Below is a small trained network, with its code and all its weights. Each question gives an input and a class and asks what happens when units are switched off, that is, made to give their printed mean instead of their output.

import numpy as np


def w(rows, s, z=0):
    codes = np.array(rows[::2]) - 128.0
    scale = np.full(codes.shape[1], s)
    scale[-1] = z or s
    return codes * scale


def f(y):
    return y / 2 * (1 + np.tanh(0.7978845608 * (y + 0.044715 * y**3)))


def log_softmax(a):
    a = a - a.max(-1, keepdims=True)
    return a - np.log(np.exp(a).sum(-1, keepdims=True))


def net(x, mask):
    res = np.array(x, float).reshape(1, 7) / 4 @ E
    y = f(res @ A[0][:, :-1].T + A[0][:, -1])
    res = res + np.where(mask, y, B[0][:, -1]) @ B[0][:, :-1]
    return log_softmax(res[-1] @ U[:, :-1].T + U[:, -1])


A, B = {}, {}
E = w([
[83,140,159,87,8,41,89,55],'x0',
[112,176,174,1,163,149,193,133],'x1',
[103,221,86,83,133,179,95,63],'x2',
[45,66,193,95,84,208,162,132],'x3',
[71,117,126,120,49,144,96,172],'x4',
[14,170,254,135,194,62,71,191],'x5',
[31,125,100,111,149,137,202,84],'x6',
],0.0088)
A[0] = w([
[43,209,151,81,189,129,108,84,176],'n1',
[181,134,113,203,182,25,128,81,150],'n2',
[110,218,152,88,238,157,116,139,150],'n3',
[60,85,179,212,152,114,49,172,128],'n4',
[167,134,10,195,147,154,103,122,139],'n5',
[43,135,115,144,118,125,127,90,133],'n6',
[74,192,172,131,121,111,107,92,76],'n7',
[115,153,132,158,27,48,21,134,154],'n8',
[118,143,108,100,103,190,135,121,74],'n9',
[145,199,133,181,173,100,133,166,105],'n10',
[124,35,96,125,80,145,183,141,146],'n11',
[63,88,154,238,158,103,82,164,101],'n12',
[97,128,146,111,80,188,154,106,109],'n13',
[120,249,71,140,153,55,103,155,174],'n14',
[174,126,54,199,165,159,127,99,116],'n15',
[133,142,178,121,133,119,104,59,133],'n16',
[133,47,155,90,109,135,133,126,119],'n17',
[92,111,178,196,143,131,115,164,101],'n18',
[37,89,85,78,73,152,164,99,132],'n19',
[163,150,84,92,120,93,170,73,123],'n20',
[101,141,184,211,134,115,76,164,183],'n21',
[172,179,144,133,223,188,128,180,255],'n22',
],0.011,0.0056)
B[0] = w([
[111,210,84,107,92,103,83,127,242],'n1',
[147,67,135,172,87,117,210,193,207],'n2',
[148,220,1,98,162,150,116,93,228],'n3',
[56,56,175,116,82,110,175,157,235],'n4',
[151,64,191,202,140,115,41,97,222],'n5',
[125,162,178,74,94,141,123,176,181],'n6',
[131,154,145,122,104,120,68,86,184],'n7',
[60,202,149,69,125,144,54,45,244],'n8',
[150,73,102,154,170,167,144,145,161],'n9',
[106,135,94,93,105,147,152,144,173],'n10',
[127,157,63,121,129,139,136,98,193],'n11',
[71,58,149,141,130,86,186,168,213],'n12',
[85,120,76,133,140,118,163,156,181],'n13',
[19,138,151,25,70,106,161,171,205],'n14',
[191,78,144,192,118,130,60,108,207],'n15',
[169,166,127,108,125,75,114,115,162],'n16',
[68,176,158,74,62,139,165,126,165],'n17',
[146,107,127,132,124,89,166,115,187],'n18',
[11,121,82,43,176,176,220,168,224],'n19',
[115,105,133,121,122,146,142,170,197],'n20',
[74,91,178,77,57,155,206,110,219],'n21',
[143,172,69,131,88,98,117,129,247],'n22',
],0.0097,0.013)
U = w([
[133,246,113,106,113,112,107,140,192],'0',
[119,86,133,132,107,108,198,218,199],'1',
[122,95,195,150,93,99,85,128,101],'2',
[142,97,107,168,156,158,116,115,3],'3',
[225,85,142,230,133,108,100,156,102],'4',
],0.013,0.0035)

Each question gives the input, the list of numbers given to net, and the class t.
The units are the neurons (one row each of A and B). Each row of codes is followed by its name. A weight is (code - 128) times the scale printed after its matrix; where a second scale follows, it is the last column's (A, B and U).
mask holds one flag per neuron, in row order. A switched-off neuron (its flag False) gives its mean, the last column of its row in B, instead of its output. The means were averaged over made-up inputs and are rounded, as every weight is.
A unit's drop is (log p(t) with every unit on - log p(t) with that unit switched off) / (log p(t) with every unit on - log p(t) with every unit switched off).
The circuit of an input: a set's keep is (log p(t) with only the set's units on - log p(t) with every unit switched off) / (log p(t) with every unit on - log p(t) with every unit switched off). Starting from the 12 units with the biggest drops (on a tie, the unit counted first), units are removed one at a time, each time the one whose removal leaves the highest keep (on an exact tie, the one counted first), for as long as the keep stays at least 0.8.
units of the circuit, in order: the units of the circuit, biggest drop first
unit that matters most: the unit with the biggest drop
k most important neurons: the k neurons with the biggest drops, biggest first
drop of u: that unit's drop, to one decimal
input [4,-8,4,-4,-5,7,8], class 1: units of the circuit, in order : n2
input [-3,3,-5,7,-8,4,2], class 0: units of the circuit, in order : n3, n2
input [3,-5,0,-8,3,8,-6], class 1: 3 most important neurons : n2, n12, n14
input [5,5,5,1,2,-6,5], class 1: 3 most important neurons : n19, n8, n3
input [-8,-7,8,-7,-4,1,7], class 4: 2 most important neurons : n5, n15
input [-8,-3,3,-8,7,4,6], class 1: 2 most important neurons : n8, n12
input [-3,3,-1,8,-4,-1,-4], class 0: 3 most important neurons : n4, n12, n2
input [-7,-4,6,-3,-4,5,-3], class 1: 3 most important neurons : n2, n8, n12
input [2,0,-6,0,-6,-3,3], class 4: 2 most important neurons : n19, n14
input [4,5,1,2,-7,-5,3], class 1: 3 most important neurons : n8, n3, n20
input [7,-6,5,-3,5,-6,0], class 2: 2 most important neurons : n5, n3
input [-8,-4,5,-4,-2,4,-3], class 1: 2 most important neurons : n14, n2
input [7,-8,2,-2,-7,4,-3], class 2: 2 most important neurons : n8, n19
input [8,4,-6,3,-7,6,5], class 0: unit that matters most : n1
input [-2,8,3,1,-8,-7,-1], class 3: 2 most important neurons : n8, n9
input [8,-8,3,-4,2,2,-7], class 2: drop of n8 : 0.6
input [5,-6,2,3,3,-7,-2], class 3: drop of n7 : 0.1
input [-2,4,-2,8,-3,5,3], class 0: drop of n3 : 0.2
